Below are the code and all the weights of a small trained network. Each question names an input and a class and asks about switching units off, where a switched-off unit gives its printed mean instead of its output.

import numpy as np


def w(rows, s, z=0):
    codes = np.array(rows[::2]) - 128.0
    scale = np.full(codes.shape[1], s)
    scale[-1] = z or s
    return codes * scale


def norm(h):
    return h / np.sqrt((h * h).mean(-1, keepdims=True) + 1e-5)


def f(y):
    return np.maximum(y, 0)


def log_softmax(a):
    a = a - a.max(-1, keepdims=True)
    return a - np.log(np.exp(a).sum(-1, keepdims=True))


def net(x, mask):
    res = np.array(x, float).reshape(1, 7) / 4 @ E
    u = 0
    for l in range(3):
        y = f(norm(res) @ A[l][:, :-1].T + A[l][:, -1])
        res = res + np.where(mask[u : u + 6], y, B[l][:, -1]) @ B[l][:, :-1]
        u += 6
    return log_softmax(norm(res)[-1] @ U[:, :-1].T + U[:, -1])


A, B = {}, {}
E = w([
[165,97,131,169,97,132,114,160,132,90,156,128],'x0',
[188,85,124,78,82,180,138,93,50,222,218,11],'x1',
[138,152,209,125,143,89,101,111,161,126,188,109],'x2',
[198,98,47,82,207,140,96,19,209,93,103,117],'x3',
[110,120,138,127,113,202,203,127,215,210,191,207],'x4',
[59,200,62,130,60,109,132,105,213,106,198,69],'x5',
[160,229,145,241,204,224,236,67,72,46,112,73],'x6',
],0.011)
A[0] = w([
[123,111,48,135,107,162,156,147,102,145,86,153,40],'0.n0',
[152,158,253,126,163,93,106,88,173,141,173,121,45],'0.n1',
[145,117,135,141,130,174,172,117,180,182,150,192,46],'0.n2',
[162,119,118,113,164,145,126,87,164,135,135,145,70],'0.n3',
[148,127,147,174,127,176,137,109,121,100,121,117,44],'0.n4',
[159,85,192,110,174,138,155,122,102,156,94,168,8],'0.n5',
],0.022,0.016)
B[0] = w([
[74,86,44,111,129,179,167,186,99,90,108,114,174],'0.n0',
[76,85,32,105,121,192,184,173,90,101,86,130,222],'0.n1',
[92,142,202,77,142,103,94,137,103,58,163,70,254],'0.n2',
[166,83,81,157,144,107,133,54,162,125,109,116,212],'0.n3',
[166,141,112,97,121,55,153,144,111,129,194,188,196],'0.n4',
[168,201,107,205,105,176,7,159,99,160,133,168,210],'0.n5',
],0.019,0.0068)
A[1] = w([
[119,167,69,162,60,150,146,150,219,95,190,93,1],'1.n0',
[160,198,174,177,171,208,237,101,142,149,123,137,21],'1.n1',
[39,225,94,112,95,129,162,80,204,153,147,71,5],'1.n2',
[190,122,149,98,123,236,162,104,116,249,192,47,51],'1.n3',
[56,165,244,191,61,154,205,215,89,203,103,141,50],'1.n4',
[76,166,193,161,181,171,157,147,248,94,67,232,29],'1.n5',
],0.018,0.0084)
B[1] = w([
[226,107,143,178,156,154,95,237,119,87,134,151,208],'1.n0',
[137,142,122,96,182,86,175,163,134,175,179,172,165],'1.n1',
[164,127,141,143,157,232,55,101,18,189,112,182,201],'1.n2',
[26,131,180,212,59,78,157,105,160,60,48,205,233],'1.n3',
[187,81,59,98,183,155,91,9,206,100,129,90,254],'1.n4',
[75,93,183,177,5,77,182,76,81,138,109,126,187],'1.n5',
],0.013,0.0097)
A[2] = w([
[131,183,143,138,123,154,172,176,203,189,115,80,53],'2.n0',
[138,195,142,116,164,89,112,156,93,131,28,34,139],'2.n1',
[132,235,143,167,166,187,233,96,123,136,147,105,2],'2.n2',
[72,159,112,80,180,169,171,78,123,222,56,158,224],'2.n3',
[111,84,152,51,100,119,114,179,230,253,132,198,71],'2.n4',
[100,165,118,122,115,173,191,192,183,149,126,64,49],'2.n5',
],0.021,0.0028)
B[2] = w([
[130,175,92,166,122,121,110,155,136,142,132,127,128],'2.n0',
[82,129,208,107,131,200,151,125,156,133,204,106,216],'2.n1',
[99,74,146,45,161,76,87,175,143,206,98,129,243],'2.n2',
[119,194,109,128,13,128,117,151,177,187,186,92,221],'2.n3',
[163,177,119,120,252,97,217,143,66,145,156,159,253],'2.n4',
[116,183,88,155,102,101,103,107,141,114,92,122,154],'2.n5',
],0.015,0.0056)
U = w([
[192,135,150,193,143,182,24,164,63,171,111,187,113],'0',
[136,123,123,67,181,37,175,171,113,196,165,176,118],'1',
[55,91,25,114,107,205,187,185,105,120,97,111,115],'2',
[88,106,185,195,35,63,154,88,120,109,79,157,109],'3',
[196,110,91,140,176,149,114,29,247,138,108,80,109],'4',
[90,135,233,81,159,157,109,132,115,86,197,62,114],'5',
[142,162,127,141,88,121,122,142,147,140,157,123,248],'6',
[147,196,160,161,111,143,144,159,190,153,84,85,51],'7',
],0.011,0.014)

Each question gives the input, the list of numbers given to net, and the class t.
The units are the neurons (one row each of A and B). Each row of codes is followed by its name. A weight is (code - 128) times the scale printed after its matrix; where a second scale follows, it is the last column's (A, B and U).
mask holds one flag per neuron, layer by layer. A switched-off neuron (its flag False) gives its mean, the last column of its row in B, instead of its output. The means were averaged over made-up inputs and are rounded, as every weight is.
A unit's drop is (log p(t) with every unit on - log p(t) with that unit switched off) / (log p(t) with every unit on - log p(t) with every unit switched off).
The circuit of an input: a set's keep is (log p(t) with only the set's units on - log p(t) with every unit switched off) / (log p(t) with every unit on - log p(t) with every unit switched off). Starting from the 12 units with the biggest drops (on a tie, the unit counted first), units are removed one at a time, each time the one whose removal leaves the highest keep (on an exact tie, the one counted first), for as long as the keep stays at least 0.8.
units of the circuit, in order: the units of the circuit, biggest drop first
unit that matters most: the unit with the biggest drop
top k neurons: the k neurons with the biggest drops, biggest first
top k neurons in layer l: the k neurons of layer l with the biggest drops, biggest first
input [5,6,-1,-1,0,6,3], class 0: unit that matters most -> 1.n0
input [-8,-6,-7,6,-8,-1,4], class 5: top 2 neurons in layer 1 -> (1.n3 1.n4)
input [1,-6,2,-7,-5,-6,8], class 1: top 2 neurons -> (1.n1 2.n2)
input [6,3,-6,7,5,-5,-8], class 1: top 3 neurons -> (2.n4 1.n4 0.n1)
input [4,6,-7,-6,-8,-6,4], class 5: top 2 neurons -> (2.n1 0.n1)
input [-8,-7,1,0,-3,7,8], class 1: top 3 neurons -> (1.n1 2.n2 1.n3)
input [6,-6,0,7,0,-7,8], class 1: units of the circuit, in order -> (1.n1 2.n2)
input [-7,-6,8,5,8,-8,-7], class 0: top 4 neurons in layer 0 -> (0.n5 0.n2 0.n4 0.n3)
input [-6,-4,1,-5,0,6,3], class 0: top 2 neurons -> (1.n2 1.n0)
input [-7,2,0,-1,-1,-1,-3], class 6: units of the circuit, in order -> (2.n3 1.n0)
input [-6,0,-2,2,7,-3,7], class 1: top 2 neurons in layer 0 -> (0.n4 0.n3)
input [7,-5,-2,-3,8,4,8], class 1: top 2 neurons -> (2.n2 1.n1)
input [-1,2,6,-6,-8,8,1], class 0: top 3 neurons -> (1.n2 0.n2 1.n0)
input [7,-1,-7,-7,-8,-6,-5], class 5: units of the circuit, in order -> (2.n1 1.n3 1.n2)
input [1,2,-5,-2,8,-7,1], class 5: top neuron in layer 2 -> (2.n1)
input [1,0,-3,7,-3,7,-6], class 0: top 2 neurons -> (1.n2 1.n4)
input [7,5,1,5,-6,-6,-8], class 1: top 2 neurons in layer 0 -> (0.n2 0.n5)
input [5,-7,8,-4,0,2,-6], class 2: top 4 neurons -> (0.n1 1.n3 0.n4 1.n5)
input [-6,-6,-2,-7,4,8,-4], class 0: top 2 neurons in layer 1 -> (1.n2 1.n0)
input [-6,8,7,0,-4,-5,8], class 1: top neuron -> (2.n2)
input [0,2,3,5,6,1,-1], class 5: top 2 neurons -> (0.n2 1.n4)
input [-1,6,0,-8,-4,6,6], class 4: top 3 neurons -> (1.n4 0.n3 0.n2)
input [6,-7,-5,6,-8,1,4], class 5: units of the circuit, in order -> (2.n1 1.n4)
input [3,8,6,6,-6,1,5], class 3: top 2 neurons -> (1.n3 0.n2)
input [4,-8,-6,7,-6,4,1], class 3: units of the circuit, in order -> (1.n5 1.n4 0.n1)
input [3,-1,-3,-6,-6,5,-5], class 4: top 4 neurons in layer 0 -> (0.n3 0.n2 0.n4 0.n1)
input [7,-8,6,0,-2,3,7], class 3: units of the circuit, in order -> (1.n5)
input [0,0,-2,-3,-6,-4,-1], class 5: top 2 neurons -> (2.n1 1.n2)
input [8,-6,7,0,8,4,-4], class 5: top 2 neurons -> (0.n2 1.n3)
